Here is a tiny trained network, its code and every weight. The questions are about switching its units off for an input and a class, where a switched-off unit gives its printed mean instead of its output.

import numpy as np


def w(rows, s, z=0):
    codes = np.array(rows[::2]) - 128.0
    scale = np.full(codes.shape[1], s)
    scale[-1] = z or s
    return codes * scale


def f(y):
    return y / 2 * (1 + np.tanh(0.7978845608 * (y + 0.044715 * y**3)))


def log_softmax(a):
    a = a - a.max(-1, keepdims=True)
    return a - np.log(np.exp(a).sum(-1, keepdims=True))


def net(x, mask):
    res = np.array(x, float).reshape(1, 4) / 4 @ E
    y = f(res @ A[0][:, :-1].T + A[0][:, -1])
    res = res + np.where(mask, y, B[0][:, -1]) @ B[0][:, :-1]
    return log_softmax(res[-1] @ U[:, :-1].T + U[:, -1])


A, B = {}, {}
E = w([
[197,88,225,148,67,115,47,134],'x0',
[60,252,189,64,87,95,144,218],'x1',
[84,170,114,133,36,183,103,76],'x2',
[79,71,26,190,128,47,72,178],'x3',
],0.012)
A[0] = w([
[211,76,178,138,174,111,116,85,105],'n0',
[211,119,215,159,75,221,79,68,184],'n1',
[56,71,82,198,87,11,129,104,163],'n2',
[119,190,205,77,131,102,155,150,222],'n3',
[109,140,57,203,130,98,84,139,163],'n4',
[134,168,204,113,18,147,24,136,190],'n5',
[74,206,123,109,136,196,163,101,88],'n6',
[122,81,88,198,193,73,59,108,69],'n7',
[200,118,166,134,64,210,88,98,157],'n8',
[133,231,177,12,101,70,147,170,239],'n9',
[92,169,96,118,70,100,157,185,73],'n10',
[117,149,102,109,127,197,234,27,254],'n11',
[88,194,103,50,90,209,164,103,176],'n12',
[69,216,118,88,93,185,166,104,223],'n13',
[167,74,201,115,204,88,114,164,149],'n14',
],0.011,0.0043)
B[0] = w([
[149,90,186,87,92,134,130,116,191],'n0',
[113,94,95,44,96,176,175,63,226],'n1',
[92,121,82,151,139,69,150,141,222],'n2',
[158,173,163,112,116,62,150,127,212],'n3',
[104,125,95,114,109,60,179,93,198],'n4',
[251,175,148,162,191,146,61,104,224],'n5',
[62,127,114,87,146,106,199,110,189],'n6',
[137,108,62,170,97,127,99,138,205],'n7',
[144,112,92,72,112,172,161,87,197],'n8',
[197,191,177,121,118,62,160,130,249],'n9',
[96,146,165,95,132,71,122,149,182],'n10',
[170,133,145,103,149,183,162,54,220],'n11',
[70,187,116,143,178,94,207,78,210],'n12',
[86,170,151,123,188,70,204,109,219],'n13',
[170,127,102,121,96,105,128,123,192],'n14',
],0.013,0.02)
U = w([
[163,98,112,123,136,216,110,108,148],'0',
[35,122,201,153,88,204,123,238,6],'1',
[31,133,198,159,75,178,101,196,6],'2',
[8,105,109,131,120,93,120,196,126],'3',
[149,122,74,212,126,84,101,145,145],'4',
[100,87,102,90,75,123,168,108,158],'5',
[79,199,153,109,168,143,169,100,124],'6',
[171,165,185,102,127,80,115,166,175],'7',
],0.017,0.012)

Each question gives the input, the list of numbers given to net, and the class t.
The units are the neurons (one row each of A and B). Each row of codes is followed by its name. A weight is (code - 128) times the scale printed after its matrix; where a second scale follows, it is the last column's (A, B and U).
mask holds one flag per neuron, in row order. A switched-off neuron (its flag False) gives its mean, the last column of its row in B, instead of its output. The means were averaged over made-up inputs and are rounded, as every weight is.
A unit's drop is (log p(t) with every unit on - log p(t) with that unit switched off) / (log p(t) with every unit on - log p(t) with every unit switched off).
The circuit of an input: a set's keep is (log p(t) with only the set's units on - log p(t) with every unit switched off) / (log p(t) with every unit on - log p(t) with every unit switched off). Starting from the 12 units with the biggest drops (on a tie, the unit counted first), units are removed one at a time, each time the one whose removal leaves the highest keep (on an exact tie, the one counted first), for as long as the keep stays at least 0.8.
units of the circuit, in order: the units of the circuit, biggest drop first
most important unit: the unit with the biggest drop
k most important neurons: the k neurons with the biggest drops, biggest first
drop when u is switched off: that unit's drop, to one decimal
input [2,-3,-4,-8], class 5: units of the circuit, in order : (n1)
input [6,-4,1,3], class 5: 2 most important neurons : (n11 n1)
input [6,-1,-7,-7], class 5: 2 most important neurons : (n1 n8)
input [-7,-6,6,4], class 5: 2 most important neurons : (n5 n11)
input [-7,-8,1,4], class 4: 2 most important neurons : (n1 n7)
input [5,6,3,-3], class 7: 2 most important neurons : (n5 n9)
input [-7,6,-4,6], class 3: 2 most important neurons : (n5 n11)
input [5,4,3,-2], class 7: 2 most important neurons : (n5 n9)
input [-7,1,8,7], class 3: 2 most important neurons : (n2 n5)
input [7,-5,-2,7], class 4: 2 most important neurons : (n7 n2)
input [-5,2,-7,5], class 3: 2 most important neurons : (n5 n9)
input [-5,-3,0,1], class 5: 4 most important neurons : (n5 n13 n12 n9)
input [-3,0,4,5], class 3: drop when n5 is switched off : 0.1
input [-1,5,-3,5], class 7: most important unit : n9
input [4,-1,-4,0], class 0: drop when n9 is switched off : 0.2
input [-3,-2,-3,0], class 5: drop when n5 is switched off : 1.6
